Below is a small trained network, with its code and all its weights. Each question gives an input and a target symbol and asks what happens when units are switched off, that is, made to give their printed mean instead of their output.

import numpy as np


def w(rows, s, z=0):
    codes = np.array(rows[::2]) - 128.0
    scale = np.full(codes.shape[1], s)
    scale[-1] = z or s
    return codes * scale


def f(y):
    return y / 2 * (1 + np.tanh(0.7978845608 * (y + 0.044715 * y**3)))


def softmax(a):
    e = np.exp(a - a.max(-1, keepdims=True))
    return e / e.sum(-1, keepdims=True)


def log_softmax(a):
    a = a - a.max(-1, keepdims=True)
    return a - np.log(np.exp(a).sum(-1, keepdims=True))


def net(x, mask):
    ids = ['ΓΘΠαβδζμξφ'.index(c) for c in x.split()]
    T = len(ids)
    res = E[ids] + P[:T]
    r = res
    for j in range(3):
        rows = slice(3 * j, 3 * j + 3)
        q, k, v = (r @ M[0][rows].T for M in (Q, K, V))
        z = softmax(np.where(np.tri(T) > 0, q @ k.T / 3**0.5, -1e9)) @ v
        o = O[0][rows]
        res = res + np.where(mask[j], z, o[:, -1]) @ o[:, :-1]
    y = f(res @ A[0][:, :-1].T + A[0][:, -1])
    res = res + np.where(mask[3:11], y, B[0][:, -1]) @ B[0][:, :-1]
    return log_softmax(res[-1] @ U[:, :-1].T + U[:, -1])


Q, K, V, O, A, B = {}, {}, {}, {}, {}, {}
E = w([
[75,109,46],'Γ',
[203,167,162],'Θ',
[200,178,177],'Π',
[212,84,105],'α',
[206,178,167],'β',
[134,46,88],'δ',
[122,42,87],'ζ',
[9,94,46],'μ',
[114,245,15],'ξ',
[126,196,141],'φ',
],0.016)
P = w([
[140,58,255],'0',
[124,93,222],'1',
[130,110,187],'2',
[139,127,162],'3',
[143,131,136],'4',
[138,142,130],'5',
[145,148,109],'6',
[148,150,93],'7',
[149,152,79],'8',
[151,154,72],'9',
[150,152,63],'10',
[150,155,55],'11',
[150,154,46],'12',
[151,156,42],'13',
],0.007)
Q[0] = w([
[143,141,92],'H0',
[255,67,185],'H0',
[175,85,139],'H0',
[207,94,90],'H1',
[132,121,150],'H1',
[89,35,74],'H1',
[187,91,161],'H2',
[184,191,158],'H2',
[99,112,72],'H2',
],0.0087)
K[0] = w([
[171,148,88],'H0',
[208,126,159],'H0',
[225,90,148],'H0',
[101,45,150],'H1',
[134,127,123],'H1',
[7,134,162],'H1',
[152,114,133],'H2',
[165,149,141],'H2',
[128,123,143],'H2',
],0.013)
V[0] = w([
[145,157,181],'H0',
[217,14,215],'H0',
[222,156,215],'H0',
[165,165,81],'H1',
[147,76,91],'H1',
[64,214,175],'H1',
[166,59,136],'H2',
[50,92,92],'H2',
[2,130,212],'H2',
],0.0075)
O[0] = w([
[178,52,134,81],'H0',
[146,105,49,176],'H0',
[166,53,108,91],'H0',
[102,137,112,117],'H1',
[201,136,130,213],'H1',
[57,95,28,4],'H1',
[40,253,92,182],'H2',
[189,143,210,126],'H2',
[63,80,225,24],'H2',
],0.0047,0.0026)
A[0] = w([
[201,148,217,110],'N0',
[177,148,184,35],'N1',
[114,113,151,44],'N2',
[230,131,121,142],'N3',
[149,8,152,9],'N4',
[195,157,200,34],'N5',
[60,169,103,91],'N6',
[158,89,113,5],'N7',
],0.012,0.0028)
B[0] = w([
[44,12,192,168],'N0',
[48,41,142,140],'N1',
[100,157,118,116],'N2',
[134,104,67,254],'N3',
[52,1,208,160],'N4',
[76,50,134,156],'N5',
[38,149,164,185],'N6',
[71,154,144,149],'N7',
],0.0091,0.0093)
U = w([
[94,1,149,113],'Γ',
[184,112,121,251],'Θ',
[222,182,24,177],'Π',
[110,185,68,89],'α',
[182,242,126,179],'β',
[105,132,104,50],'δ',
[114,146,127,85],'ζ',
[17,129,208,114],'μ',
[109,131,115,58],'ξ',
[165,126,240,153],'φ',
],0.0093,0.011)

Each question gives the input, a string of symbols that net reads in full, and the target symbol t.
The units are the heads (3 rows each of Q, K, V and O) and the neurons (one row each of A and B). Each row of codes is followed by its name. A weight is (code - 128) times the scale printed after its matrix; where a second scale follows, it is the last column's (O, A, B and U).
mask holds one flag per unit, heads first, then neurons. A switched-off unit (its flag False) gives its mean, the last column of its rows in O or B, instead of its output. The means were averaged over made-up inputs and are rounded, as every weight is.
A unit's drop is (log p(t) with every unit on - log p(t) with that unit switched off) / (log p(t) with every unit on - log p(t) with every unit switched off).
The circuit of an input: a set's keep is (log p(t) with only the set's units on - log p(t) with every unit switched off) / (log p(t) with every unit on - log p(t) with every unit switched off). Starting from all 11 units, units are removed one at a time, each time the one whose removal leaves the highest keep (on an exact tie, the one counted first), for as long as the keep stays at least 0.8.
circuit, biggest first: the units of the circuit, biggest drop first
most important unit: the unit with the biggest drop
k most important neurons: the k neurons with the biggest drops, biggest first
heads that matter: for each layer, one digit per head in row order, 1 if its drop is at least 0.15 and else 0, layers parted by /
drop of u: that unit's drop, to one decimal
input β β Γ φ φ Θ ξ μ β, target Π: circuit, biggest first	N4; H0; N3
input ξ φ β α δ ζ δ α δ, target Π: most important unit	H2
input δ φ ξ φ α, target Γ: 2 most important neurons	N4; N0
input δ Π β Π δ α φ, target Π: 2 most important neurons	N0; N4
input β ξ φ ζ α, target Γ: circuit, biggest first	N4; H0
input Θ Π Π β φ Π ξ Π, target Π: 3 most important neurons	N4; N6; N3
input μ Θ Θ Θ Γ Γ α Π Π δ Γ μ Θ, target Π: circuit, biggest first	N4; H0; N3
input φ ζ μ φ α β Γ μ α Π Θ, target Γ: 3 most important neurons	N0; N5; N1
input δ ζ ξ φ Π α δ Π α α α, target Π: heads that matter	001
input α Θ α δ μ μ φ φ, target μ: circuit, biggest first	H0; N0; N3
input β Θ α μ Θ α Θ Θ, target Π: circuit, biggest first	H2; H0; N4
input Θ Θ α α μ μ Γ β ξ, target β: circuit, biggest first	H0; N0; N3
input Θ α α Θ ζ β μ μ ξ Π, target Γ: 2 most important neurons	N0; N5
input Θ Γ β ζ φ, target β: most important unit	H1
input ξ μ α α α β Θ, target Γ: drop of H1	0.8
input Γ Θ φ μ Π ξ Θ μ φ ξ μ μ μ, target μ: drop of N7	0.0
input μ φ φ μ α α α ξ, target β: drop of H0	0.4
